Here is a tiny trained network, its code and every weight. The questions are about switching its units off for an input and a class, where a switched-off unit gives its printed mean instead of its output.

import numpy as np


def w(rows, s, z=0):
    codes = np.array(rows[::2]) - 128.0
    scale = np.full(codes.shape[1], s)
    scale[-1] = z or s
    return codes * scale


def f(y):
    return y / 2 * (1 + np.tanh(0.7978845608 * (y + 0.044715 * y**3)))


def log_softmax(a):
    a = a - a.max(-1, keepdims=True)
    return a - np.log(np.exp(a).sum(-1, keepdims=True))


def net(x, mask):
    res = np.array(x, float).reshape(1, 3) / 4 @ E
    y = f(res @ A[0][:, :-1].T + A[0][:, -1])
    res = res + np.where(mask, y, B[0][:, -1]) @ B[0][:, :-1]
    return log_softmax(res[-1] @ U[:, :-1].T + U[:, -1])


A, B = {}, {}
E = w([
[254,253,236,164],'x0',
[69,191,58,237],'x1',
[30,151,246,125],'x2',
],0.0083)
A[0] = w([
[122,80,112,114,227],'N0',
[178,70,129,100,117],'N1',
[162,85,122,77,122],'N2',
[13,152,156,189,120],'N3',
[36,59,130,114,236],'N4',
[86,76,250,39,152],'N5',
[79,83,88,130,140],'N6',
[245,154,80,152,137],'N7',
[131,100,166,115,186],'N8',
[203,154,135,134,170],'N9',
[127,106,53,113,122],'N10',
[97,57,45,67,254],'N11',
[112,83,28,149,181],'N12',
[194,73,144,28,209],'N13',
[126,138,149,116,110],'N14',
[166,131,182,30,213],'N15',
[138,163,62,149,199],'N16',
[111,111,137,125,85],'N17',
[106,173,214,154,115],'N18',
[181,95,28,215,73],'N19',
],0.013,0.0039)
B[0] = w([
[108,107,151,74,177],'N0',
[152,85,103,131,166],'N1',
[159,86,131,114,166],'N2',
[131,188,5,102,206],'N3',
[24,111,40,68,239],'N4',
[33,59,225,177,229],'N5',
[68,134,125,92,198],'N6',
[151,109,40,244,221],'N7',
[103,99,147,139,157],'N8',
[139,129,109,220,201],'N9',
[107,146,152,91,184],'N10',
[91,126,229,38,254],'N11',
[120,137,190,39,227],'N12',
[159,11,91,137,223],'N13',
[103,132,125,147,136],'N14',
[79,43,177,186,217],'N15',
[206,134,153,113,180],'N16',
[111,117,118,133,131],'N17',
[71,223,115,153,201],'N18',
[159,167,191,92,203],'N19',
],0.019,0.013)
U = w([
[183,37,104,32,110],'0',
[149,203,165,61,187],'1',
[87,87,125,102,175],'2',
[121,126,32,60,103],'3',
[166,65,58,178,121],'4',
[223,189,107,172,219],'5',
[124,135,200,184,112],'6',
[134,251,125,154,6],'7',
],0.012,0.0021)

Each question gives the input, the list of numbers given to net, and the class t.
The units are the neurons (one row each of A and B). Each row of codes is followed by its name. A weight is (code - 128) times the scale printed after its matrix; where a second scale follows, it is the last column's (A, B and U).
mask holds one flag per neuron, in row order. A switched-off neuron (its flag False) gives its mean, the last column of its row in B, instead of its output. The means were averaged over made-up inputs and are rounded, as every weight is.
A unit's drop is (log p(t) with every unit on - log p(t) with that unit switched off) / (log p(t) with every unit on - log p(t) with every unit switched off).
The circuit of an input: a set's keep is (log p(t) with only the set's units on - log p(t) with every unit switched off) / (log p(t) with every unit on - log p(t) with every unit switched off). Starting from the 12 units with the biggest drops (on a tie, the unit counted first), units are removed one at a time, each time the one whose removal leaves the highest keep (on an exact tie, the one counted first), for as long as the keep stays at least 0.8.
units of the circuit, in order: the units of the circuit, biggest drop first
most important unit: the unit with the biggest drop
top k neurons: the k neurons with the biggest drops, biggest first
drop of u: that unit's drop, to one decimal
input [0,2,-7], class 1: units of the circuit, in order	N19; N13
input [0,0,-2], class 0: most important unit	N18
input [1,1,8], class 7: units of the circuit, in order	N18; N13
input [-7,1,-8], class 1: top 2 neurons	N19; N11
input [-8,1,-6], class 1: top 2 neurons	N19; N11
input [0,-6,0], class 0: top 3 neurons	N13; N18; N7
input [-7,0,-5], class 0: top 2 neurons	N18; N4
input [1,-8,-1], class 4: top 3 neurons	N13; N12; N11
input [-3,-5,-1], class 0: top 2 neurons	N13; N18
input [0,7,-8], class 1: top 2 neurons	N12; N19
input [-8,-7,0], class 0: top 3 neurons	N13; N2; N18
input [1,3,-1], class 5: top 3 neurons	N11; N4; N5
input [-8,1,3], class 3: top 2 neurons	N4; N3
input [0,5,-7], class 1: most important unit	N12
input [-1,-5,0], class 0: top 2 neurons	N13; N18
input [-2,1,-6], class 1: top 2 neurons	N19; N13
input [0,6,4], class 3: drop of N3	0.2
input [-7,4,1], class 3: drop of N3	0.5
input [2,-4,-8], class 4: drop of N7	0.4
input [4,0,-5], class 4: most important unit	N7
